Below are the code and all the weights of a small trained network. Each question names an input and a class and asks about switching units off, where a switched-off unit gives its printed mean instead of its output.

import numpy as np


def w(rows, s, z=0):
    codes = np.array(rows[::2]) - 128.0
    scale = np.full(codes.shape[1], s)
    scale[-1] = z or s
    return codes * scale


def f(y):
    return np.maximum(y, 0)


def log_softmax(a):
    a = a - a.max(-1, keepdims=True)
    return a - np.log(np.exp(a).sum(-1, keepdims=True))


def net(x, mask):
    res = np.array(x, float).reshape(1, 5) / 4 @ E
    y = f(res @ A[0][:, :-1].T + A[0][:, -1])
    res = res + np.where(mask, y, B[0][:, -1]) @ B[0][:, :-1]
    return log_softmax(res[-1] @ U[:, :-1].T + U[:, -1])


A, B = {}, {}
E = w([
[113,130,189,162],'x0',
[242,102,135,222],'x1',
[109,147,186,105],'x2',
[114,254,165,79],'x3',
[57,170,79,159],'x4',
],0.0085)
A[0] = w([
[153,140,146,118,103],'n1',
[142,168,119,134,165],'n2',
[181,52,97,133,114],'n3',
[135,126,137,108,229],'n4',
[133,137,109,92,67],'n5',
[145,140,131,78,104],'n6',
[146,189,126,164,154],'n7',
[120,112,84,126,94],'n8',
[119,115,99,82,74],'n9',
[143,84,118,160,192],'n10',
[122,143,157,203,188],'n11',
[78,68,149,125,77],'n12',
[139,104,95,19,109],'n13',
[206,168,162,140,71],'n14',
[111,158,124,137,85],'n15',
[187,107,166,95,142],'n16',
[153,151,123,130,140],'n17',
[122,119,130,97,172],'n18',
[152,137,211,108,212],'n19',
[164,120,148,105,2],'n20',
[151,149,95,106,20],'n21',
[215,131,131,112,102],'n22',
[158,160,254,129,163],'n23',
[172,180,108,134,103],'n24',
[141,113,197,140,159],'n25',
],0.019,0.0042)
B[0] = w([
[139,96,131,155,152],'n1',
[116,173,144,78,170],'n2',
[142,52,223,134,223],'n3',
[170,146,143,136,168],'n4',
[151,139,142,122,150],'n5',
[167,108,129,144,165],'n6',
[120,171,168,35,187],'n7',
[94,120,166,123,159],'n8',
[138,179,112,167,163],'n9',
[216,102,196,97,201],'n10',
[209,157,109,71,195],'n11',
[136,163,33,181,170],'n12',
[229,252,105,169,203],'n13',
[163,121,47,228,202],'n14',
[88,119,158,118,155],'n15',
[170,68,131,121,193],'n16',
[146,150,116,110,155],'n17',
[151,150,132,147,164],'n18',
[111,130,185,177,219],'n19',
[146,84,136,125,145],'n20',
[135,172,162,119,140],'n21',
[192,97,97,88,195],'n22',
[48,190,202,158,249],'n23',
[121,192,79,115,171],'n24',
[128,152,143,165,190],'n25',
],0.026,0.012)
U = w([
[216,244,25,93,158],'0',
[74,23,69,69,3],'1',
[137,34,58,116,5],'2',
[156,254,137,209,161],'3',
[222,90,168,160,200],'4',
[90,180,120,8,128],'5',
[54,163,45,124,103],'6',
],0.0074,0.0043)

Each question gives the input, the list of numbers given to net, and the class t.
The units are the neurons (one row each of A and B). Each row of codes is followed by its name. A weight is (code - 128) times the scale printed after its matrix; where a second scale follows, it is the last column's (A, B and U).
mask holds one flag per neuron, in row order. A switched-off neuron (its flag False) gives its mean, the last column of its row in B, instead of its output. The means were averaged over made-up inputs and are rounded, as every weight is.
A unit's drop is (log p(t) with every unit on - log p(t) with that unit switched off) / (log p(t) with every unit on - log p(t) with every unit switched off).
The circuit of an input: a set's keep is (log p(t) with only the set's units on - log p(t) with every unit switched off) / (log p(t) with every unit on - log p(t) with every unit switched off). Starting from the 12 units with the biggest drops (on a tie, the unit counted first), units are removed one at a time, each time the one whose removal leaves the highest keep (on an exact tie, the one counted first), for as long as the keep stays at least 0.8.
units of the circuit, in order: the units of the circuit, biggest drop first
k most important neurons: the k neurons with the biggest drops, biggest first
drop of u: that unit's drop, to one decimal
input [-4,8,1,1,2], class 4: units of the circuit, in order -> n13
input [-1,-3,8,-1,8], class 5: units of the circuit, in order -> n13; n14
input [-1,-6,6,0,4], class 0: 2 most important neurons -> n23; n19
input [-1,-5,7,3,8], class 0: 2 most important neurons -> n23; n19
input [2,3,-7,1,5], class 0: 3 most important neurons -> n23; n3; n11
input [-5,-7,4,3,2], class 0: 4 most important neurons -> n23; n19; n3; n13
input [2,1,6,-6,7], class 0: drop of n19 -> 0.3
input [5,-4,-6,-3,-2], class 4: drop of n23 -> 1.3
input [-6,-5,6,-6,0], class 0: 2 most important neurons -> n23; n19
input [7,-4,-2,8,3], class 5: drop of n7 -> 0.2
